Where the symbols take the items:
fona ! fona
fona @ zoto
fona ~ netu
mode ! kege
mode @ fona
mode ~ razu
pore ! zoto
pore @ tufu
pore ~ ziki
mari ! zovu
mari @ zabe
mari ~ bana
keka ! netu
keka @ keka
keka ~ nuka
zabe ! baso
zabe @ lage
zabe ~ tusa
netu ! viga
netu @ tusa
netu ~ kege
vega ! dasa
vega @ zabe
vega ~ lage
voto ! nome
voto @ mode
voto ~ voki
zoto ! ziki
zoto @ peta
zoto ~ tufu
diri ! noto
diri @ tupe
diri ~ zete
roga ! foso
roga @ noto
roga ~ diri
kuzi ! viga
kuzi @ keka
kuzi ~ vaku
kege ! voto
kege @ keka
kege ~ fona
leto ! vega
leto @ mari
leto ~ dasa
viga ! zete
viga @ foso
viga ~ roga
nuvu ! tole
nuvu @ kilu
nuvu ~ fode
lage ! bana
lage @ nome
lage ~ voto
lizo ! ziki
lizo @ viga
lizo ~ kuzi
bana ! zabe
bana @ lopo
bana ~ baso
tole ! fode
tole @ lopo
tole ~ kilu
tupe ! doku
tupe @ tole
tupe ~ nuvu
noto ! lizo
noto @ tufu
noto ~ tupe
nuka ! pale
nuka @ zoto
nuka ~ pore
pale ! pore
pale @ ziki
pale ~ zoto
fode ! kilu
fode @ leto
fode ~ tusa
vaku ! roga
vaku @ diri
vaku ~ nuka
tusa ! lage
tusa @ voto
tusa ~ degi
ziki ! voli
ziki @ lizo
ziki ~ peta
dasa ! tole
dasa @ bana
dasa ~ zovu
kilu ! lopo
kilu @ vega
kilu ~ roga
peta ! lizo
peta @ kuzi
peta ~ tupe
zovu ! tupe
zovu @ mode
zovu ~ zabe
foso ! diri
foso @ zete
foso ~ noto
razu ! kege
razu @ degi
razu ~ keka
doku ! nuvu
doku @ fode
doku ~ tole
lopo ! foso
lopo @ dasa
lopo ~ nuvu
degi ! voto
degi @ voki
degi ~ keka
voki ! mode
voki @ razu
voki ~ kege
voli ! kuzi
voli @ vaku
voli ~ viga
baso ! tusa
baso @ degi
baso ~ voto
nome ! voki
nome @ razu
nome ~ mode
zete ! tupe
zete @ nuvu
zete ~ doku
tufu ! peta
tufu @ voli
tufu ~ lizo

The rows follow the links: the fewer symbols apart two items are, the more alike their rows tend to be.

Each row is also shifted at random along 4 hidden directions that mean nothing.

Some items, each with a row of numbers:
lopo [ 31   0  14   9   2  31   9  -8  15 -22 -26   4  33  26  36 -16 -11   9  -6  24   7  -2   9 -10  21  -5  -4 -23  -3 -16   1  -7 -31   5   5   4  -6  -2  21   5  -6  10  -6 -13  -7  -2  -3  -9  -4  14  11  -7 -27 -16  13  17  23   0 -20 -17   6 -28 -16  -7]
dasa [ 14  10  20 -16 -23  -4  16 -17  22 -30 -26 -19   2  10  -1 -21   9  32   8   3  -5  24  32  12   3 -12  15  -5  -8   4 -31  -6 -15 -18  16  17   1 -13 -14   1  37  -2  10 -34 -19  16  -8  11  21   8   7  -9 -10   8   3  -6   2 -15 -21 -16  20 -10   9  25]
degi [-32  12 -18  -5   1   5 -22   8  15  14  20  28 -18  -9   0  20 -23 -26  -7   4  14  -3 -10  16 -27   9 -23  -9  -7  -3  16   5  -3  25  17 -15   5  -7  14  -6 -13  -4   8  19   1  -4   1   0   1   9  -6  18  24   7   0   5  12   1  33  14  13  28  16 -35]
noto [ 15  -3  -6  15  45  11   0   4 -40   1  -4  -6   4 -23  25   0  11  17 -18  10 -16 -23 -39   6  15   4   0   7   8  14  25  -8  21  -1 -23   0   7  -6  16   7 -29  -6  -1   5  14   7 -18   7 -12 -15  -6   2 -20  17   4   0  -3   5 -15  17 -28  -7  20 -24]
tufu [ 15 -25 -17  24  30 -18   5  -4   6   7   4  -7 -10  15   5   0   2  -5   9 -10  -3  -6 -20   2  16 -12  -6  -1  34  -7  42  -8   0   3  -9 -17  -3  13  -6  16 -27   1  14  24  20  -4  -4  10   0 -15 -14   2 -12  12 -25 -19 -40  -2 -12   0 -11   2 -40  -2]
zete [  6   6  17   2  18  11   9  23 -42   8  13 -19   9 -13  -4  16  20  19  -1   0  -7 -13  -5  11   5   7  18  28  -4  26  15   4  10  -7 -15 -11  -5 -17  17  14   5 -19 -13  -2   4  -9  -8  -9 -19  -9   4  19   6  14  13   9  18  11 -11  19 -11 -25  25 -12]
roga [  6   8   6 -18   6  12  12  11 -44 -10 -17 -11  -1 -21 -15 -12  26  41 -10  -9   2 -24   2 -18 -12  -4  17  13 -33   1 -21 -25  33   0 -17  29 -16 -16  26 -13  35   3 -12  11  10   6  10  17   2 -12  32  17 -11  -9 -15  -3   8  -2 -12   8 -14 -28  35  33]
tole [ 29   7  17  -3 -16  19  14   6  12  20   0 -21  43  31  15 -15  15  10  16   5   7  -4  -7  -9  22  18  33   4  16   0  -8  -5 -39  -6  -1  -6 -31  -6  32  14  11  -4  -6 -16 -10 -11  12  -4 -21  18  27  -5   4 -24  -7  11  23   4 -17 -30  -3 -27 -38  24]
mari [ 14  12  12  -3   0 -26   2  -3  16  -5 -12  -9 -11 -11   3  -8  22  10  -7   3  -2  23   5   5   1  -8  12  11  10   1 -34  20  -9 -13   4  22  37 -14 -28  24  14 -17  18 -12  -7  16 -17   6  27  -1 -25   3  -9  23  28 -14   4 -17 -11  -7  17  15 -10 -14]
leto [ 20   1  11   2 -20  -1   5 -22  29 -25 -28 -13   5  17  11 -24   0  10  -1  16   8  28  22   0  13 -19   1 -10   5 -12 -25   3 -21 -13  15  22  10  -3 -16  11  19   3   7 -20 -15   6  -9   2  24  10  -8  -8 -13   1  23  -4   0  -8 -16  -8  16  -8 -13   5]
lizo [ 12 -33 -30  23  32 -11   1 -13  13  18   5  -5 -11   4  20 -25   2 -19   2  -8   2  -3 -23  10  18 -13 -13  -3  39   6  47 -13  -7  13   2 -13 -11  14   1  20 -33  -8  32  12  21  -6 -15  11   9  -7 -29 -17  -9  20 -20 -26 -26 -13 -10  17  -7   2 -25 -23]
fona [ -4 -18   7  -3   2  -6   6  -1 -14  -5  12   6  -6 -14 -29   4   3 -43   4 -23 -13   0  11 -20   8  -5 -28 -12 -12  16 -14   8   1   3 -12   3  19  13 -26  -6   3   7   7 -11  -4  19  -7 -15 -23 -20 -12 -31   4 -22   8   8   4   8   4 -22   9   8  -3  14]
kuzi [-15 -20 -25  -2 -16  -8  -7 -16   1  19   8 -14  -9   3  -6 -41 -10  -4  -8  -5  16  12  -1   9   2   0   6  24  19   2  23 -15  19  -3   2   4 -25  23  -1  -1   0   3   0   6  12 -19   4   7  21   9   5  -8   6   5   0 -20 -18  -6  -2  47 -24 -24   8  11]
voli [ -6 -25 -26   4  -8  -5  -4 -16  -3  -3  -2 -16 -11   2  -8 -28 -14  11  -4  -5  24   8  18   3   2 -13   0   8  13 -12  25 -15  32   4  -3   9 -19  23   2   3  17   7 -16  15  17 -18   8  19  26   3   9   0  -4   3 -10 -19 -31  -7  -6  48 -15 -34   0  31]
voki [-33  15  -9  11  -9  16 -15 -14   7 -33  10   3  -6  -9 -25  19 -24 -11   2   5  10   2   0  18 -25  -3 -31 -34 -21   7   7   3   8 -22   8  -4   3   2   7  -9  19  25   6  -3  -5  14   3  30  -3   1  16  -1  23  10 -19  20 -20   5  31   8  -3  26  27   7]
pore [ -6  -2  18 -10 -13 -16   4  -3  -5 -22 -17   6 -12  28 -10  51 -29  18  20 -10 -27  13  26  -2  -3  -8  -3  -9 -13 -27  10   5   1   3   5 -19  -3   3 -20 -24  -8   5 -21  17   7  -8   4 -13  -7 -28   1  17  -7  13 -10   0 -33  12   1  -8   3   3   5  -6]
lage [  0  11 -19   5  28   1  -3  12  34  -1  -8  37 -17 -20  31   0   1   1  -6  19  -1 -27 -13   5 -17   2  -5  -8  -2 -11  -1  -9   7  26  15  -1  23  -1  16 -23 -18 -12  17  -6   1  20  -4   5  11  18 -18  -1 -11 -12 -16  -2  15  -8  14 -25  25  32  -3 -12]
pale [  5   8  20 -19  -5 -27   6   1  -1  10 -11  12 -11  22  -9  33   0   5  24 -31 -37  10   0 -11  -8  -5   4  -3  -1 -18  -7 -10 -32  17  15 -14 -15 -21 -26 -19 -17  -9  19  20   6   0  12 -16 -10 -32  -3  16   3  14 -29  -6 -16   9  -1 -38   4  25  -2 -20]

Start, symbols taken left to right, then the item you end at.
Answer with the item's name.
[ 18   1  19  14  24  11   3   9 -23   4  13 -23  15  -2  13  23  14   8   1   6 -13   2 -15  18  22   3  -2   7  19  30  25  15 -16  -8  -6 -21   7 -22  -2  39 -11 -18   6   0   1 -10 -22  -6 -14 -11 -13  11   7  36  16   9   1   4 -12  13   2  -3   2 -41]
~ @ => kilu
[ -4  -9  15 -11 -15 -24   6   1  -7  -7   0  -3  -6  25 -26  35 -10   7  22 -17 -31   8  24 -16   4   7  10   2   1 -21   2  11  16   4  -9 -14  -3  22 -25 -23  -7  12 -24  11  11  -5  12 -16 -20 -25   5   4  -7  -9  -7  -2 -27  13  -4 -20 -10  -2 -15  24]
@ ~ ! => doku
[-10 -21 -21  -9  11   2   2   6 -27  16   8 -13 -10 -29 -14 -39  13   3  -6 -15  15 -14   0   3  -4  -1  12  31   1  20  12 -19  33   5  -7  14 -24  12  12  -2  13 -12   3   1  18  -2  -4   6   7   3   5  -9  -3  -4  -1 -21   3  -9  -6  35 -13 -36  32  25]
~ ~ => diri
[ 21  -2  18  -4 -12  22  14  -8  10 -35 -24  -3  21  22   9   0  -5   5  12   7  22  -3  33 -13   9 -28 -11 -31 -15 -13  -6 -14 -33  12   6   4 -24 -14  22   6  35  13  -6   6  -2 -10  10   7   0   7  21   7  -9 -18  -6  10  14  -7 -10 -20  29 -38 -13  25]
! @ => dasa
[ 14  10   9  -6  30   7   8  13 -49  16  -3  -8   3 -27   1  -2  37  25 -12 -13 -11 -21 -29 -10  -5   3  19  18  -8  19  -8 -12   0   0 -16  13  -5 -38  15   4  -5 -12  12  15   6  10   1   6  -9 -22   3  15  -6  15  -1  -1  15   5 -14   4 -11   0  22 -18]
~ ! ! => doku
[ -9  15   9 -10  -4 -21   4  -3  -4  -1  -6 -17  -5 -17  -4  -8  17  21  -3   1 -32  15   2  34  -4  16  22  21   6  27 -19  13   9 -38   5   5  24  -8 -36   3   6 -16  21 -41 -12  23 -28   3  15  -5 -21 -14   2  37  18  -6  -4   1  -4   4  -5  18  38  -6]
@ ~ @ => degi
[  1  -5  -4 -14   4   3  -6 -14 -26  11 -23   2  -9 -11   2 -20   2  14 -14 -14   4   3 -15 -12  -8 -17  -4  10  -9 -12  -1 -27  -7  10   3  25 -21 -26   1  -8 -10  -5   7  27  12   0   4   3  25 -17  10  14 -17  21   1 -10  -4   6 -10  29 -19 -13  28 -29]
@ @ ! => doku
[ -2 -30 -18  28   8 -12   2  -7   7  -6   7 -20  -1  22   1   3 -25  -3   7  10   5   9   9  11  20  -1  -5   5  30  -4  45   9  27 -11 -16 -20  -2  42  -8  13 -13  10 -18   4  16 -21  -7  10   0   7 -12  -1  -6  18   3 -11 -44  -2  -3  35 -12 -19 -27  13]
~ @ => tole
[-10   9  11 -24 -19 -19  -4  -3  -8  23 -15  18  -7  21  -3  19 -24   8   7 -16 -39  19  -2 -10 -10  13   6  16  -9 -17  -4  -3 -17   5   8 -12 -20 -10 -22 -32 -37  -4  -1   8  -2  -3   1 -26  -6 -19   5   2  -4  15  -3  -1  -6  24  -3  -9 -22  10  25 -37]
~ ! => zoto
[-14  -1 -21  -4  14   2 -10  26  16  20  13  35 -14 -20  20   2 -19 -17  -7  13   1 -22  -1  12 -15  22   2  18  -5   1  20  -2  19  36  14 -18   8  16  17 -28 -33 -19  -3  -4   3   0  -8 -21  -8  25 -19  -5  -4 -22   1  -3  29  -3  20  -5  17   7   8 -22]
~ ! ~ => voki
[-20  16  -9  -5  -7   4 -14 -18  11  31  18   0   3 -11 -13 -11   4 -24   1 -21   3  -5 -41   4 -18  13 -14 -19   0  12  -9  -4 -31 -20  10   1 -14 -18   0   5  -8  12  41  -7 -12  17   7  15  -2  -5  17 -15  31  16 -24   8  -7   5  28 -10 -21  42  16 -16]
! ! ~ => voki
[-28   0  -6  -5 -13   1  -9 -11  -8  19  26   3   0 -17 -35 -14   0 -39  -4 -18  -8   0 -11  -6  -8  13 -16 -10 -12  17 -20   6  -5 -18   1   3   1   9 -17  -7  -1  17  17 -17 -12  19   6   2 -13  -2  10 -31  27 -16  -2  12   8  12  24  -8 -15  24  17  12]
! ~ @ => razu
[ 19  -1  17   5   3  24   9   7   5  12  -1  -7  29  24  32   4  -6  -8  10   4  -5  -4   3  13  21   1   3  -8   8  14  25  -8 -44   5  12 -30 -27 -15  13  10 -16 -18  13 -14  -2 -13  -9 -18 -25   5   1  -7   3   3   3  12  24   8  -6 -20  12 -22  -3 -32]
@ ! => lopo
[ 28   0   6  11  42  28   5   7 -41   8  -5   5  10 -21  27  -5  18   8 -27   9  -1 -24 -41 -21  16  -2   1   7  -7   2   0  -9  -3  12 -26  19  10 -20  32  17 -24   2 -12  20   8   8  -2  -2  -9  -7   5  12 -27  -7  12   9  20   8 -13   6 -16 -13  -6 -24]
~ @ ! => peta
[ 18  19   7 -12  10 -22   9  14  19 -11 -18  17 -19 -13  12   0  35  14  -4   0  11   4   9  -6 -11 -11  10   6  -1  -6 -39   3 -10  19  13  22  34 -28  -5  12  21 -25  16   3 -10  13  -3   6  24   8 -27  19 -17   6  10 -16  23 -20  -9 -26  44  24 -20   2]
! @ => lage
[-13   3 -21  -3  19  -7  -8  27  18   5   9  36 -23 -22  13  10  -7 -11  -9  14  -2 -19   0  17 -24   9   3  11  -5   4  14   5  18  37  21 -17  20   0   3 -20 -24 -22   4   3   2  -1 -12 -14   3  17 -23   9   4  -4  -2  -6  18  -7  17  -1  25  22  21 -27]
~ @ ~ => razu
[-15 -27 -11   3 -14   0  -9   2  -9  24  25  19  -3 -15 -15 -16 -18 -50 -14   0   8   2   5 -22   5   5 -18   9  -6   3  -6  16  20  15 -12   7  13  28  -9  -6 -16   5 -20  -1  -1  -5   1 -31 -14  10 -14 -26   2 -35  30   7  22  12  15  10  -7 -12   2  -1]
~ ! => voto
